Below is a small trained network, with its code and all its weights. Each question gives an input and a class and asks what happens when units are switched off, that is, made to give their printed mean instead of their output.

import numpy as np


def w(rows, s, z=0):
    codes = np.array(rows[::2]) - 128.0
    scale = np.full(codes.shape[1], s)
    scale[-1] = z or s
    return codes * scale


def norm(h):
    return h / np.sqrt((h * h).mean(-1, keepdims=True) + 1e-5)


def f(y):
    return y / 2 * (1 + np.tanh(0.7978845608 * (y + 0.044715 * y**3)))


def log_softmax(a):
    a = a - a.max(-1, keepdims=True)
    return a - np.log(np.exp(a).sum(-1, keepdims=True))


def net(x, mask):
    res = np.array(x, float).reshape(1, 6) / 4 @ E
    u = 0
    for l in range(4):
        y = f(norm(res) @ A[l][:, :-1].T + A[l][:, -1])
        res = res + np.where(mask[u : u + 8], y, B[l][:, -1]) @ B[l][:, :-1]
        u += 8
    return log_softmax(norm(res)[-1] @ U[:, :-1].T + U[:, -1])


A, B = {}, {}
E = w([
[156,124,144,146,215,79,130,143,124,124,111,37],'x0',
[127,128,128,128,127,128,128,126,128,127,127,126],'x1',
[227,81,111,123,130,186,135,196,70,101,154,135],'x2',
[121,105,136,251,103,132,127,142,127,115,173,125],'x3',
[127,128,127,127,125,129,129,125,128,128,128,125],'x4',
[127,125,127,129,129,131,127,126,128,124,130,127],'x5',
],0.016)
A[0] = w([
[141,124,127,154,161,96,130,141,116,140,136,108,44],'0.n1',
[90,136,128,21,143,104,124,111,137,129,114,121,189],'0.n2',
[41,139,129,100,153,102,128,102,147,134,121,123,205],'0.n3',
[166,129,124,154,155,184,117,120,116,123,132,118,96],'0.n4',
[132,123,129,61,151,118,135,129,123,140,112,103,52],'0.n5',
[170,125,127,5,148,140,128,132,125,117,124,128,76],'0.n6',
[144,123,128,145,222,91,134,134,127,127,123,45,254],'0.n7',
[33,136,128,165,141,100,127,96,155,132,130,123,130],'0.n8',
],0.025,0.0037)
B[0] = w([
[86,59,159,135,95,149,97,212,160,134,57,136,167],'0.n1',
[173,98,128,146,111,116,155,158,193,47,90,125,218],'0.n2',
[182,81,119,157,84,62,98,133,174,109,180,169,211],'0.n3',
[155,85,99,131,137,146,170,140,129,108,149,140,171],'0.n4',
[155,136,80,90,162,95,129,48,93,137,250,182,180],'0.n5',
[75,136,127,95,131,161,112,140,81,194,98,101,226],'0.n6',
[211,219,157,181,158,132,78,77,139,153,126,79,251],'0.n7',
[33,168,129,128,160,145,126,113,65,149,117,93,218],'0.n8',
],0.021,0.026)
A[1] = w([
[115,143,155,125,136,115,192,114,155,126,110,159,25],'1.n1',
[152,144,158,102,89,103,143,118,191,127,90,156,64],'1.n2',
[30,185,165,114,135,131,127,95,114,177,78,109,107],'1.n3',
[93,197,136,80,161,131,183,65,81,120,136,90,65],'1.n4',
[6,99,103,49,131,146,174,136,93,151,117,139,2],'1.n5',
[51,111,107,102,110,98,177,129,114,72,139,162,29],'1.n6',
[104,183,136,19,156,190,112,108,114,205,80,106,37],'1.n7',
[83,42,100,81,90,107,187,142,103,107,173,178,207],'1.n8',
],0.024,0.0026)
B[1] = w([
[133,117,106,116,122,101,82,125,136,119,79,91,126],'1.n1',
[126,99,123,128,183,71,108,138,144,59,117,117,157],'1.n2',
[58,125,153,126,143,111,70,138,170,184,163,85,229],'1.n3',
[153,111,126,175,164,184,149,168,158,132,144,104,193],'1.n4',
[130,124,135,45,6,63,183,95,151,120,166,194,236],'1.n5',
[182,7,92,79,137,188,148,152,135,168,157,114,188],'1.n6',
[112,116,72,136,191,125,164,98,43,170,71,137,251],'1.n7',
[33,159,122,167,98,175,138,184,158,114,73,125,240],'1.n8',
],0.023,0.018)
A[2] = w([
[211,178,178,98,79,70,173,45,142,100,187,192,5],'2.n1',
[166,118,149,64,163,144,161,73,75,94,162,115,63],'2.n2',
[159,157,120,36,137,152,123,112,85,150,54,98,17],'2.n3',
[240,89,159,166,161,200,184,115,52,161,161,120,136],'2.n4',
[183,112,92,91,200,61,79,70,51,99,144,146,27],'2.n5',
[241,171,194,183,120,133,156,165,116,120,162,82,120],'2.n6',
[254,44,139,156,73,116,113,142,175,61,106,130,116],'2.n7',
[148,138,220,71,107,162,135,109,83,87,161,115,16],'2.n8',
],0.022,0.0024)
B[2] = w([
[135,229,100,74,110,69,110,101,147,173,186,189,155],'2.n1',
[147,65,200,185,121,163,111,130,149,87,125,82,150],'2.n2',
[177,141,85,202,139,132,135,127,23,133,111,118,187],'2.n3',
[144,7,96,147,173,142,155,151,167,150,108,77,232],'2.n4',
[226,158,119,184,167,143,134,95,132,189,237,123,191],'2.n5',
[3,77,85,51,108,117,171,179,120,83,137,192,251],'2.n6',
[148,160,153,51,121,97,149,211,197,64,57,174,237],'2.n7',
[166,143,135,136,167,154,169,140,108,167,103,145,124],'2.n8',
],0.018)
A[3] = w([
[154,213,161,234,49,253,148,125,135,41,162,164,67],'3.n1',
[86,74,107,94,145,169,196,141,78,121,85,172,61],'3.n2',
[88,61,156,73,34,68,162,89,48,145,200,152,50],'3.n3',
[92,202,98,84,134,93,154,72,37,117,60,206,5],'3.n4',
[97,149,175,132,135,74,140,78,78,198,173,125,78],'3.n5',
[63,187,205,194,116,162,77,53,67,103,68,40,40],'3.n6',
[153,90,135,30,18,112,148,118,166,62,161,183,104],'3.n7',
[192,205,148,75,98,75,112,42,153,111,150,180,17],'3.n8',
],0.02,0.0023)
B[3] = w([
[172,140,123,185,139,180,84,118,83,129,252,199,169],'3.n1',
[197,210,154,164,84,52,98,87,134,69,125,152,254],'3.n2',
[144,80,88,19,88,161,106,12,171,66,201,148,234],'3.n3',
[120,170,165,131,55,79,212,154,71,111,21,113,191],'3.n4',
[201,116,163,185,151,202,98,180,148,85,52,102,197],'3.n5',
[38,184,240,87,59,94,122,130,3,140,54,120,180],'3.n6',
[143,100,171,172,248,170,130,158,75,178,88,48,248],'3.n7',
[153,199,158,47,124,94,171,48,150,122,193,188,171],'3.n8',
],0.017)
U = w([
[142,73,137,102,157,125,152,246,205,34,32,139,255],'0',
[219,249,156,70,171,33,104,65,202,116,211,180,105],'1',
[146,136,68,57,2,131,237,49,28,112,59,195,83],'2',
[232,95,62,193,220,176,143,75,30,237,135,66,89],'3',
[54,27,125,46,60,192,84,41,189,172,247,100,135],'4',
[43,215,252,166,137,108,15,114,87,185,90,48,98],'5',
[128,173,114,249,42,250,104,166,98,74,210,235,43],'6',
],0.0088,0.0023)

Each question gives the input, the list of numbers given to net, and the class t.
The units are the neurons (one row each of A and B). Each row of codes is followed by its name. A weight is (code - 128) times the scale printed after its matrix; where a second scale follows, it is the last column's (A, B and U).
mask holds one flag per neuron, layer by layer. A switched-off neuron (its flag False) gives its mean, the last column of its row in B, instead of its output. The means were averaged over made-up inputs and are rounded, as every weight is.
A unit's drop is (log p(t) with every unit on - log p(t) with that unit switched off) / (log p(t) with every unit on - log p(t) with every unit switched off).
The circuit of an input: a set's keep is (log p(t) with only the set's units on - log p(t) with every unit switched off) / (log p(t) with every unit on - log p(t) with every unit switched off). Starting from the 12 units with the biggest drops (on a tie, the unit counted first), units are removed one at a time, each time the one whose removal leaves the highest keep (on an exact tie, the one counted first), for as long as the keep stays at least 0.8.
circuit, biggest first: the units of the circuit, biggest drop first
most important unit: the unit with the biggest drop
k most important neurons: the k neurons with the biggest drops, biggest first
k most important neurons of layer l: the k neurons of layer l with the biggest drops, biggest first
drop when u is switched off: that unit's drop, to one decimal
input [-3,2,-7,-4,3,-7], class 0: circuit, biggest first => 0.n2
input [6,-6,-5,1,4,-3], class 5: 3 most important neurons => 0.n8, 1.n5, 0.n1
input [-5,-2,-7,-5,2,-1], class 0: 2 most important neurons => 0.n7, 0.n2
input [-5,4,-7,0,-4,2], class 0: 3 most important neurons => 0.n7, 0.n6, 0.n3
input [-4,-3,0,2,2,2], class 4: 4 most important neurons => 0.n2, 0.n3, 0.n7, 0.n6
input [-3,7,-6,-1,4,-2], class 0: 3 most important neurons of layer 0 => 0.n3, 0.n7, 0.n2
input [-2,4,-8,8,7,-5], class 4: 2 most important neurons => 0.n7, 0.n8
input [-7,-5,0,0,-1,-3], class 0: 3 most important neurons of layer 1 => 1.n2, 1.n6, 1.n7
input [6,1,0,-1,-2,-3], class 1: 2 most important neurons => 0.n8, 0.n7
input [-7,-5,3,4,0,6], class 6: 4 most important neurons => 0.n7, 0.n6, 0.n8, 1.n8
input [-5,3,6,4,6,7], class 6: 4 most important neurons => 0.n7, 1.n8, 0.n2, 0.n8
input [-3,-8,-7,1,8,-1], class 4: 2 most important neurons => 0.n8, 0.n7
input [3,7,0,1,2,-1], class 5: 2 most important neurons => 0.n2, 0.n3
input [2,-8,-5,-4,-2,7], class 1: circuit, biggest first => 0.n3
input [0,4,-4,8,7,4], class 4: 2 most important neurons => 0.n7, 0.n8
input [0,5,2,3,6,1], class 6: 4 most important neurons => 0.n7, 1.n8, 0.n8, 0.n6
input [-3,-6,-7,-2,-2,0], class 0: 2 most important neurons => 0.n7, 0.n3
input [-2,-4,8,3,2,0], class 6: 2 most important neurons of layer 0 => 0.n7, 0.n2
input [-8,-8,-5,-1,-1,-4], class 0: 2 most important neurons of layer 0 => 0.n7, 0.n6
input [4,-6,0,-1,-5,8], class 1: 2 most important neurons => 0.n8, 0.n7
input [-3,7,7,6,-5,-2], class 6: 3 most important neurons => 0.n7, 1.n8, 0.n2
input [-3,-4,6,-3,3,3], class 2: 2 most important neurons of layer 1 => 1.n5, 1.n7
input [3,-2,8,-8,2,8], class 3: most important unit => 0.n6
input [5,2,7,0,-1,7], class 3: 2 most important neurons of layer 0 => 0.n2, 0.n3
input [-1,5,-2,3,-8,-7], class 4: drop when 0.n7 is switched off => 1.0
input [2,1,-4,-3,1,3], class 1: drop when 0.n3 is switched off => 0.6
input [-1,6,-8,6,-4,6], class 4: drop when 0.n8 is switched off => 1.3
input [8,5,-7,-7,2,-8], class 1: drop when 1.n2 is switched off => 0.0
input [-5,-5,0,-3,4,0], class 0: most important unit => 0.n2
input [1,-2,0,0,2,3], class 1: 2 most important neurons of layer 1 => 1.n8, 1.n7
